Below are the code and all the weights of a small trained network. Each question names an input and a class and asks about switching units off, where a switched-off unit gives its printed mean instead of its output.

import numpy as np


def w(rows, s, z=0):
    codes = np.array(rows[::2]) - 128.0
    scale = np.full(codes.shape[1], s)
    scale[-1] = z or s
    return codes * scale


def norm(h):
    return h / np.sqrt((h * h).mean(-1, keepdims=True) + 1e-5)


def f(y):
    return np.maximum(y, 0)


def log_softmax(a):
    a = a - a.max(-1, keepdims=True)
    return a - np.log(np.exp(a).sum(-1, keepdims=True))


def net(x, mask):
    res = np.array(x, float).reshape(1, 2) / 4 @ E
    u = 0
    for l in range(3):
        y = f(norm(res) @ A[l][:, :-1].T + A[l][:, -1])
        res = res + np.where(mask[u : u + 5], y, B[l][:, -1]) @ B[l][:, :-1]
        u += 5
    return log_softmax(norm(res)[-1] @ U[:, :-1].T + U[:, -1])


A, B = {}, {}
E = w([
[72,217,170,227,54,199,132,99,195,82,235],'x0',
[118,175,210,18,66,2,34,126,205,150,109],'x1',
],0.0024)
A[0] = w([
[153,102,92,199,170,174,163,146,85,154,97,199],'0.n0',
[180,182,156,173,136,41,177,67,156,180,110,123],'0.n1',
[110,111,89,183,193,134,201,88,193,76,170,217],'0.n2',
[149,189,116,47,4,134,159,116,35,147,87,118],'0.n3',
[151,80,89,55,123,103,116,158,76,138,80,254],'0.n4',
],0.003,0.00098)
B[0] = w([
[115,126,174,133,170,36,45,127,231,143,133,235],'0.n0',
[110,98,152,115,130,172,69,173,158,109,184,160],'0.n1',
[92,146,185,75,159,41,101,120,250,118,87,219],'0.n2',
[81,108,111,144,171,133,128,107,199,84,117,166],'0.n3',
[88,183,172,139,11,232,111,145,140,79,235,253],'0.n4',
],0.0023,0.0036)
A[1] = w([
[78,104,151,123,119,176,65,160,182,93,169,206],'1.n0',
[139,57,65,178,233,161,188,135,90,123,110,8],'1.n1',
[129,71,79,198,231,175,182,118,98,124,104,88],'1.n2',
[156,78,119,147,251,58,148,125,146,149,97,138],'1.n3',
[164,1,68,17,179,152,125,182,3,145,56,3],'1.n4',
],0.0054,0.00052)
B[1] = w([
[172,115,99,114,159,128,184,116,64,149,80,255],'1.n0',
[160,69,155,32,182,25,95,146,169,127,126,205],'1.n1',
[133,113,200,39,153,55,52,174,188,156,99,208],'1.n2',
[137,162,117,140,79,160,160,94,70,124,147,191],'1.n3',
[73,221,110,253,48,238,176,86,134,97,167,240],'1.n4',
],0.0039,0.0067)
A[2] = w([
[116,9,149,110,237,111,35,201,178,121,161,123],'2.n0',
[174,103,80,121,134,109,155,107,30,154,109,171],'2.n1',
[95,170,104,244,55,254,132,118,97,107,206,39],'2.n2',
[180,80,65,155,179,124,165,120,17,171,85,1],'2.n3',
[95,91,125,84,139,61,34,159,182,138,96,44],'2.n4',
],0.0076,0.00064)
B[2] = w([
[157,214,241,56,74,34,32,44,129,170,157,190],'2.n0',
[116,108,135,159,147,188,131,192,129,139,113,162],'2.n1',
[16,115,42,144,37,236,38,68,48,84,90,248],'2.n2',
[176,164,238,99,136,202,155,254,100,211,56,164],'2.n3',
[156,150,199,117,161,68,64,61,129,151,171,205],'2.n4',
],0.0053,0.011)
U = w([
[159,169,203,79,141,39,67,70,152,158,169,189],'0',
[44,138,50,156,57,212,92,83,87,92,121,187],'1',
[165,135,170,128,163,192,179,231,112,185,81,162],'2',
[157,78,41,159,175,84,183,146,160,99,144,6],'3',
[154,77,19,145,190,81,209,146,159,96,171,3],'4',
[139,90,66,157,155,85,198,141,166,108,142,20],'5',
[155,68,2,146,194,73,210,153,152,98,184,9],'6',
[136,84,51,142,165,90,225,142,161,103,183,21],'7',
],0.0081,0.0033)

Each question gives the input, the list of numbers given to net, and the class t.
The units are the neurons (one row each of A and B). Each row of codes is followed by its name. A weight is (code - 128) times the scale printed after its matrix; where a second scale follows, it is the last column's (A, B and U).
mask holds one flag per neuron, layer by layer. A switched-off neuron (its flag False) gives its mean, the last column of its row in B, instead of its output. The means were averaged over made-up inputs and are rounded, as every weight is.
A unit's drop is (log p(t) with every unit on - log p(t) with that unit switched off) / (log p(t) with every unit on - log p(t) with every unit switched off).
unit that matters most: the unit with the biggest drop
k most important neurons: the k neurons with the biggest drops, biggest first
k most important neurons of layer l: the k neurons of layer l with the biggest drops, biggest first
drop of u: that unit's drop, to one decimal
input [2,-1], class 2: 3 most important neurons	1.n4; 1.n2; 1.n1
input [4,-5], class 0: most important neuron	0.n4
input [1,-3], class 2: 3 most important neurons	1.n4; 0.n0; 0.n2
input [3,-3], class 2: 2 most important neurons of layer 0	0.n2; 0.n4
input [0,-2], class 2: 2 most important neurons	1.n4; 1.n3
input [-1,2], class 2: 2 most important neurons	1.n4; 1.n0
input [-6,-8], class 0: 2 most important neurons	1.n2; 1.n1
input [1,3], class 2: 3 most important neurons	1.n4; 1.n0; 1.n2
input [0,-1], class 2: 4 most important neurons of layer 1	1.n4; 1.n3; 1.n2; 1.n1
input [1,-2], class 2: 3 most important neurons	1.n4; 1.n2; 2.n2
input [-6,5], class 1: 2 most important neurons of layer 0	0.n0; 0.n2
input [7,-7], class 0: 3 most important neurons of layer 1	1.n4; 1.n2; 1.n3
input [-1,3], class 2: 2 most important neurons of layer 0	0.n2; 0.n0
input [-1,0], class 2: unit that matters most	1.n0
input [-4,-6], class 0: 2 most important neurons of layer 1	1.n2; 1.n1
input [-6,4], class 1: drop of 1.n4	1.2
input [1,0], class 2: drop of 1.n2	1.1
input [8,-8], class 0: drop of 1.n3	0.7
